Table B holds the same points as the rows below, measured another way and shuffled. Each row below is followed by which row of B it is.
In the rows, 100 means zero.
B, 25 x 35:
[[ 72  76  98  74  53  89  88  94  87  75 120  94  98  89 111 111  93  69
  118 128  96  61  90 150 107  87  63  83  93 118 100  59 105  95 111]
 [ 84  92 110  75  53  96  89  93  82  81 112 107 125  93 118 119 108  70
  128 121 104  83  89 148 125  94  75  81  86 129  90  52 103  87 103]
 [ 95  87 101  86  51  85  88  78  81  85 117 101 124  91 109 111 105  64
  112 122  93  81  77 139 121  98  63 103  91 144  94  60  89  99 102]
 [ 64 100 111 103  52 101  80  85  65  73 122 102 102 125 100  91 127  56
  104 120 110  94  65 136 134  72  50 117  91  77  71  31 115  73 118]
 [ 68  78  86 101  74  97 101  83 105  60 114  93  69 108  95  73  70  78
   97 122  89  63 127 132  78  91  86  99 109  77 108  91 130  94 108]
 [ 67  67  65 104 125 114 108 100  86  59 124 115 120  84  58  53 131  82
  129 133 120 124 128 122  91  74  61  66  99  80  97  58 141  96  91]
 [ 65 115 111 103  46 116  81 122  58  60 117  93 112 112  90  91 121  68
   93  92  89 117  71 107 131  71  70  91 101  90  74  53 135  62 104]
 [101  74  61  67  90 100 111 108  98  56 114 121 109 108  85 127  73  77
  123 139 121 128 126 144 124  88  54  81  92  84  77 106 145  97 101]
 [ 95 114 100 105  49 108  90 107  77  66 104  88 115 109  94 100  91  91
   80  90  77 112 100 109 122  93  88 110 111 114  89 112 127  78  96]
 [ 63 100 100 110  87 118 103 103  90  67 105  96 104 119  88  66 117 111
  109 109 103 108 137 129 105  84  93  90 105  55  90  80 145  77 100]
 [118  84  68  91  72  87 103  74  98  70 113  98 112  96  81 108  72  91
   89 122  85 108 120 127 113 110  66 122 110 140 108 134 113 110  93]
 [ 80  71  82  75  76  94  92  94  85  77 122 112 124  93  94 114 117  69
  134 141 118  94  97 153 128  85  48  81  84 112  86  46 106 101 106]
 [ 63  73  76 110 102 106 101  85  89  62 120 111 101 104  71  59 111  74
  113 130 113 100 118 125  96  78  65  89 101  77  97  62 134  94 103]
 [115  87  72  77  62  95 104 107  92  63 108 103 122  83  87 120  64  89
  102 111  84 115 120 117 114 105  74  90 105 146 103 135 120 101  85]
 [ 88  82  77  90  84  96 107  84  99  58 117 113  85 115  93  97  71  70
  107 132 102  99 122 134  98  91  71  98 101  77  89  94 136  91 105]
 [ 61  85  83  96  96 120 104 119  86  63 110 101 110 100  74  74 117 106
  118 114 111 119 138 126 103  77  77  71 104  71  91  77 149  84  94]
 [ 63  82  79 110 110 120 108 115  80  57 114 114 120  87  64  49 123  83
  120 112 105 123 126 100  87  75  85  62 105  88 100  66 145  82  85]
 [108  89  87  66  54  89  99  90  78  68 122 101 106  87 110 120  89  72
  122 123  86 100  92 142 109  94  70  82  94 133  86  81 112  84  98]
 [ 67  56  76  90  86  84  92  61 100  78 127 101  89 109  88  88 108  70
  118 154 122  64 102 169 112  85  33 116  89  81  95  44 105 118 121]
 [114 112  96  90  47 102 103 108  91  70  96  84 118  98 100 112  71 116
   85  86  66 109 131 110 112 113 106 107 116 137 105 152 122  86  82]
 [145 115  81  72  35  96 108 111  74  55 110  81 122  71  96 121  59 101
   87  80  41 127 107  90 105 113 109  82 123 183 101 169 122  79  73]
 [121 112  87  73  45  97 106 102  68  51 118  93  99  90 102 107  75  79
  105  96  62 123  97 110 100  94  94  81 111 135  85 122 135  67  87]
 [109  78  78 114  70  75  96  39 106  87 117  89 102 110  87  81  83  86
   83 132  85  73 109 136 104 118  61 152 108 137 118 105  83 124 105]
 [127  90  73 107  46  83  96  66  93  86 105  85 131  89  78  99  74 101
   70 105  70 106 106 103 121 123  63 144 117 176 120 146  90 122  88]
 [113 101  86 107  60  98 105  85  98  71 100  88 118 100  86  92  78 110
   82 101  74 109 131 110 111 113  95 121 117 132 109 145 119 101  88]]
Rows of B count from 0, top down.

[108  81  99  97 101  95 103 102  90 101 102 109  98 102 104  81  93 108
  93 102 102  93  78 100 115  99 112 101  96 107 114  92 113 102  97 110
 115  98  96  93 110  95  97  98  99  93 106  73] | 2
[ 98 118  81  68  88 100 100 117 113 106 102 107  95  84 107  67  97  92
 100 100 101  99  81  73  92 109  98 115 103 104 104  96  74  80 100 109
  89 101  97  99  92 115  97  94  98  92 104 106] | 20
[ 97  83 103  98  97 101 111 107  97  94  80  94 101 110 105 116  96 113
  88 107  96  93  74 112 104 100  98  94 109 107 108  98  97 104  98 117
  98 104  92 100 102  99  97  87  94  97  94  93] | 14
[ 99 104 102  95 110  98 111  90 103 105  78  92 106  83  97 104 116  99
  92  97  98 103  78  95 123  99  99  96 104 100 104  89 111 102  97  97
 103  97  98  93  87 121  99  74 108  98 103 100] | 16
[107  79 100 100  99  91 105 102  89 100  91 115 101 103 105  76  89 109
  92  98  99  89  95  98 111 101 114 105  97 106 110  94 110 100  90 108
 114  91  97  95 112  99 104  94 103  96 115  75] | 1
[104 122  94  95  90  97 107 105 101 103 101 104 104  99 108 103 106 102
  89 103  99  98  75  96  96 106 104 105 107 101 101  90  95  98  99 104
  96 107 103  99  99 103  97 100  98  95 101  95] | 24
[107 117  90  88  91 100 104 106 100 106 111  99 100 100 109 102 108 104
  89 108 102 101  57  94 107 107 105 105 101 108 109  84 104  99 107 104
  98 114 106  97  96  89  88 118  94  92  92  88] | 23
[107 105  95  86  98 103 101 102  99 100 104 106 101  93 102  82 100  96
  97 100 104  97  92  92 102 102  99 105 108  95 111  92  94  99  98 105
 100 107 107  92 104 102  94  75  93  98 103  91] | 8
[ 98  95 106  93 112  97 113  89 101 105  67  86 106  90  98 113 114 103
  87  97  97 102  58 104 129 101 100  91  99 109 105  87 116 107  98 102
 104  98  97  95  87 109 100  82 110 102 101 103] | 5
[103 121  91  88  87  96 105 109 102 102  96 111 103  97 108  86 101 100
  91 100  98  96  88  88  89 107 104 113 107  98 102  94  86  90  95 104
  92 102 106 100 101 107 101  96  98  97 108  99] | 19
[100 104  96  88  93  99 109 107  99 101  90  96 101 105 108 108 101 109
  88 107  98  98  59 103 105 107 102 101 103 111 107  90  98 101 102 112
  96 108 100 100  97  90  94 107  95  96  93  96] | 10
[107  74  99 101  97  94 107 107  92  94  86 110  99 106 102  78  93 120
  90 106  97  87  70  95 109  98 111 108  95 101 122 103 112  96  95 108
 108  92  93  92 113  91  99  97  99  92 105  81] | 0
[105 105 105 104 100  96 109  92 100 100  85 104 111 100 102 101 108 106
  89  94  97  96  84 105  99 101 105  99 111  91  99  94 107 103  91 101
  96 101 101  94 106 109 107  74 104 107 114 100] | 9
[ 96 103  94  83  90  97 111 112  98  99  79  99  97  97 108  97  96 106
  87 108  96  96  76  90 106 107  99 109 100 112 109  95  88  95  99 112
  96  99 105 103  89  99  95 102  98  93  96  97] | 13
[106  67 109 108 101  96 111  99  89  93  80  96 105 119 103 110  99 127
  81 108  96  88  40 118 118 100 110  94  97 108 120  96 126 111  98 112
 108 102  94  95 112  73  97 102  97 100  96  82] | 18
[ 89  80 105  83  93  97 116 106  93  94  56  90  99 109 107 110  87 110
  83 106  93  94  74 108 109 108  93  98 105 119 107  94  88 105  95 121
  96 101 108 109  89  85  98  89  96 102  94 103] | 7
[108 101 100 107  96  98 107 104  96 101 111  99 104 115 109 117 108 118
  86 108 100  95  45 114 107 102 112  94 103 108 109  89 119 108 104 110
 104 112  90  94 111  86  93 117  93  94  93  79] | 22
[109  86  98  80 108 108  97  95  97  99 103 105 100  86  94  67  99  93
 101  96 108  99  97  93 117  96  96 102 105  91 121  91 103 104  99 103
 104 105 108  86 105 103  93  50  93 100 103  88] | 6
[100  77  97  88  97  96 104 109  99  99  88 106  98 103 105  76  89 109
  96  99  98  91  74  98 105 103 107 104 101 109 110  97 100  95  95 117
 102  97  91  97 108 100 102  93 100  97 107  90] | 17
[101 100 103  94 101  95 112  93 101 100  69  98 108  93 100  99 108 105
  87  97  95  97  77  96 109 103 100 103 104  98 105  93 105 100  93  99
  96  96 105  95  95 106 104  77 107 106 109 106] | 15
[ 98  94  91  76  96 104 100 111 109 101  97 104  98  93 102  70  94  98
 101  97 101  96  83  90  98 103  98 106 109 101 105  97  84  90  98 116
  92 103  90  95 102 114 100  77  95  97 104 102] | 21
[111  68 106  91 110 106  98  93  91  96 106 104 101 102  96  80  94 103
  98  98 108  95  83 109 122  93 103  94 104  98 121  89 114 113  99 109
 110 108 103  86 114  89  93  61  90 101 101  78] | 3
[102  90 106 102 108 100 113  94  98  99  80  91 106  98  99 114 110 110
  88 103  97  98  63 108 121  98 100  92 104 102 110  92 116 108  99 104
 103 102  95  92  96 103  97  82 101  99  97  92] | 12
[103  73 105  95 102  92 110 100  88  99  76 103 100 106 104  89  91 112
  87 101  97  92  70 105 121 102 110 100  95 114 114  91 117 106  93 111
 111  94 102  98 104  88 101  95 104  99 106  82] | 11
[102  92 100 113  94 100 112 109 100  91  88 100 104 108 102 112 105 122
  87 110  93  90  67 103  98  97 103 101 106  95 113 107 106  98  99 109
  97  99  84  92 109 103  97  92  96  91  96  90] | 4
